Below is a small trained network, with its code and all its weights. Each question gives an input and a class and asks what happens when units are switched off, that is, made to give their printed mean instead of their output.

import numpy as np


def w(rows, s, z=0):
    codes = np.array(rows[::2]) - 128.0
    scale = np.full(codes.shape[1], s)
    scale[-1] = z or s
    return codes * scale


def f(y):
    return y / 2 * (1 + np.tanh(0.7978845608 * (y + 0.044715 * y**3)))


def log_softmax(a):
    a = a - a.max(-1, keepdims=True)
    return a - np.log(np.exp(a).sum(-1, keepdims=True))


def net(x, mask):
    res = np.array(x, float).reshape(1, 2) / 4 @ E
    y = f(res @ A[0][:, :-1].T + A[0][:, -1])
    res = res + np.where(mask, y, B[0][:, -1]) @ B[0][:, :-1]
    return log_softmax(res[-1] @ U[:, :-1].T + U[:, -1])


A, B = {}, {}
E = w([
[102,122,242,146,73,127,156,118,128,79,50,68],'x0',
[249,89,121,178,143,43,131,172,161,138,93,131],'x1',
],0.016)
A[0] = w([
[24,172,74,23,163,192,162,24,100,113,201,118,229],'n1',
[106,156,121,81,121,201,95,42,93,190,220,188,253],'n2',
[161,74,163,215,113,25,124,221,200,114,94,140,114],'n3',
[176,44,194,176,24,58,156,134,166,201,106,116,129],'n4',
[133,137,232,229,75,34,163,136,153,80,127,117,83],'n5',
[146,114,193,137,75,99,122,104,184,102,91,76,93],'n6',
[179,2,52,112,179,96,160,231,215,200,130,209,135],'n7',
[112,112,108,121,170,161,127,113,180,220,172,172,178],'n8',
[81,191,226,79,115,203,147,103,125,82,102,50,147],'n9',
[101,131,119,110,103,138,101,107,124,183,200,118,175],'n10',
[71,77,169,139,30,178,176,113,214,94,160,45,152],'n11',
],0.0073,0.0051)
B[0] = w([
[49,143,157,86,156,148,77,167,146,123,87,123,253],'n1',
[69,67,125,47,144,145,119,165,136,144,158,113,222],'n2',
[89,118,76,107,154,101,227,138,151,68,134,182,210],'n3',
[47,118,103,143,112,85,147,124,151,27,155,67,190],'n4',
[114,177,121,67,83,51,134,117,150,63,85,132,190],'n5',
[74,152,131,118,107,93,137,76,90,112,1,133,177],'n6',
[199,59,91,159,94,175,138,144,151,86,184,138,228],'n7',
[104,174,89,122,205,113,131,193,183,194,158,234,183],'n8',
[152,102,169,164,67,171,87,97,113,115,160,102,219],'n9',
[122,130,125,90,202,132,94,136,134,146,108,197,166],'n10',
[151,130,164,175,30,183,94,129,10,120,100,88,192],'n11',
],0.0094,0.019)
U = w([
[26,143,133,74,235,136,134,209,146,198,120,137,251],'0',
[129,130,231,182,52,217,80,71,41,115,114,81,142],'1',
[254,104,41,214,157,136,186,198,158,117,202,143,220],'2',
[52,174,137,136,116,67,220,112,108,64,67,110,70],'3',
[118,193,169,189,161,73,145,82,112,167,127,214,12],'4',
],0.0083,0.0025)

Each question gives the input, the list of numbers given to net, and the class t.
The units are the neurons (one row each of A and B). Each row of codes is followed by its name. A weight is (code - 128) times the scale printed after its matrix; where a second scale follows, it is the last column's (A, B and U).
mask holds one flag per neuron, in row order. A switched-off neuron (its flag False) gives its mean, the last column of its row in B, instead of its output. The means were averaged over made-up inputs and are rounded, as every weight is.
A unit's drop is (log p(t) with every unit on - log p(t) with that unit switched off) / (log p(t) with every unit on - log p(t) with every unit switched off).
The circuit of an input: a set's keep is (log p(t) with only the set's units on - log p(t) with every unit switched off) / (log p(t) with every unit on - log p(t) with every unit switched off). Starting from all 11 units, units are removed one at a time, each time the one whose removal leaves the highest keep (on an exact tie, the one counted first), for as long as the keep stays at least 0.8.
circuit, biggest first: the units of the circuit, biggest drop first
top k neurons: the k neurons with the biggest drops, biggest first
drop when u is switched off: that unit's drop, to one decimal
input [1,-7], class 1: circuit, biggest first => [n9]
input [0,2], class 2: top 2 neurons => [n1; n6]
input [0,5], class 2: top 2 neurons => [n7; n1]
input [-6,1], class 2: top 2 neurons => [n7; n1]
input [0,3], class 2: top 2 neurons => [n1; n6]
input [-7,1], class 2: top 2 neurons => [n7; n1]
input [1,-2], class 1: top 2 neurons => [n8; n3]
input [-4,1], class 2: top 2 neurons => [n1; n7]
input [-3,3], class 2: drop when n9 is switched off => 0.0
input [1,-1], class 1: drop when n3 is switched off => 0.2
input [-3,1], class 2: drop when n1 is switched off => 0.4
